Here is a tiny trained network, its code and every weight. The questions are about switching its units off for an input and a class, where a switched-off unit gives its printed mean instead of its output.

import numpy as np


def w(rows, s, z=0):
    codes = np.array(rows[::2]) - 128.0
    scale = np.full(codes.shape[1], s)
    scale[-1] = z or s
    return codes * scale


def f(y):
    return y / 2 * (1 + np.tanh(0.7978845608 * (y + 0.044715 * y**3)))


def log_softmax(a):
    a = a - a.max(-1, keepdims=True)
    return a - np.log(np.exp(a).sum(-1, keepdims=True))


def net(x, mask):
    res = np.array(x, float).reshape(1, 3) / 4 @ E
    y = f(res @ A[0][:, :-1].T + A[0][:, -1])
    res = res + np.where(mask, y, B[0][:, -1]) @ B[0][:, :-1]
    return log_softmax(res[-1] @ U[:, :-1].T + U[:, -1])


A, B = {}, {}
E = w([
[63,185,108,134,139,215,186,187,118,51,69],'x0',
[112,142,211,97,188,162,93,92,4,161,174],'x1',
[37,99,117,84,170,55,222,198,51,102,125],'x2',
],0.015)
A[0] = w([
[100,130,99,153,113,142,128,111,192,105,52,181],'neuron 0',
[170,110,134,101,100,147,92,82,151,173,155,190],'neuron 1',
[151,152,131,141,81,189,72,117,181,108,103,255],'neuron 2',
[181,123,140,176,95,110,80,72,143,249,136,224],'neuron 3',
[170,51,130,100,139,45,129,125,132,166,173,195],'neuron 4',
[117,124,117,70,139,76,111,175,118,136,150,163],'neuron 5',
[171,175,185,123,155,150,64,73,112,152,159,232],'neuron 6',
[131,106,145,141,133,79,108,130,121,131,140,144],'neuron 7',
[85,98,171,81,138,96,125,163,91,162,129,142],'neuron 8',
],0.014,0.0037)
B[0] = w([
[112,106,152,140,126,125,107,158,59,107,119,200],'neuron 0',
[140,49,155,121,111,39,100,104,150,156,128,210],'neuron 1',
[132,106,187,77,120,203,89,184,134,77,176,227],'neuron 2',
[178,79,128,64,2,64,91,71,176,123,139,255],'neuron 3',
[140,90,123,104,55,39,132,130,123,138,55,221],'neuron 4',
[134,140,134,144,170,163,158,141,92,86,157,172],'neuron 5',
[127,61,91,137,84,30,183,118,49,132,48,224],'neuron 6',
[144,143,84,139,75,63,133,96,141,188,93,161],'neuron 7',
[93,127,148,117,221,142,138,210,131,94,117,187],'neuron 8',
],0.012,0.026)
U = w([
[137,95,142,170,134,80,182,170,45,137,17,254],'0',
[223,73,158,85,66,68,107,56,173,176,125,102],'1',
[132,141,186,102,212,217,136,235,130,107,192,202],'2',
[82,255,157,161,174,151,109,94,109,117,161,30],'3',
[155,161,120,169,169,132,130,140,166,201,104,23],'4',
[134,122,104,177,137,180,190,91,142,199,161,42],'5',
],0.0079,0.0024)

Each question gives the input, the list of numbers given to net, and the class t.
The units are the neurons (one row each of A and B). Each row of codes is followed by its name. A weight is (code - 128) times the scale printed after its matrix; where a second scale follows, it is the last column's (A, B and U).
mask holds one flag per neuron, in row order. A switched-off neuron (its flag False) gives its mean, the last column of its row in B, instead of its output. The means were averaged over made-up inputs and are rounded, as every weight is.
A unit's drop is (log p(t) with every unit on - log p(t) with that unit switched off) / (log p(t) with every unit on - log p(t) with every unit switched off).
most important unit: the unit with the biggest drop
k most important neurons: the k neurons with the biggest drops, biggest first
drop when u is switched off: that unit's drop, to one decimal
input [-7,-8,7], class 0: most important unit	neuron 3
input [0,1,7], class 2: 2 most important neurons	(neuron 6; neuron 8)
input [5,2,-3], class 2: 2 most important neurons	(neuron 3; neuron 4)
input [1,-3,2], class 0: 3 most important neurons	(neuron 2; neuron 3; neuron 8)
input [7,3,1], class 2: 2 most important neurons	(neuron 6; neuron 4)
input [-3,2,8], class 0: 2 most important neurons	(neuron 4; neuron 2)
input [-2,2,6], class 0: 2 most important neurons	(neuron 2; neuron 4)
input [8,4,8], class 2: drop when neuron 1 is switched off	0.0
input [5,-6,-8], class 2: drop when neuron 2 is switched off	0.2
input [1,5,6], class 2: drop when neuron 2 is switched off	0.0
input [5,4,-6], class 0: drop when neuron 3 is switched off	1.1
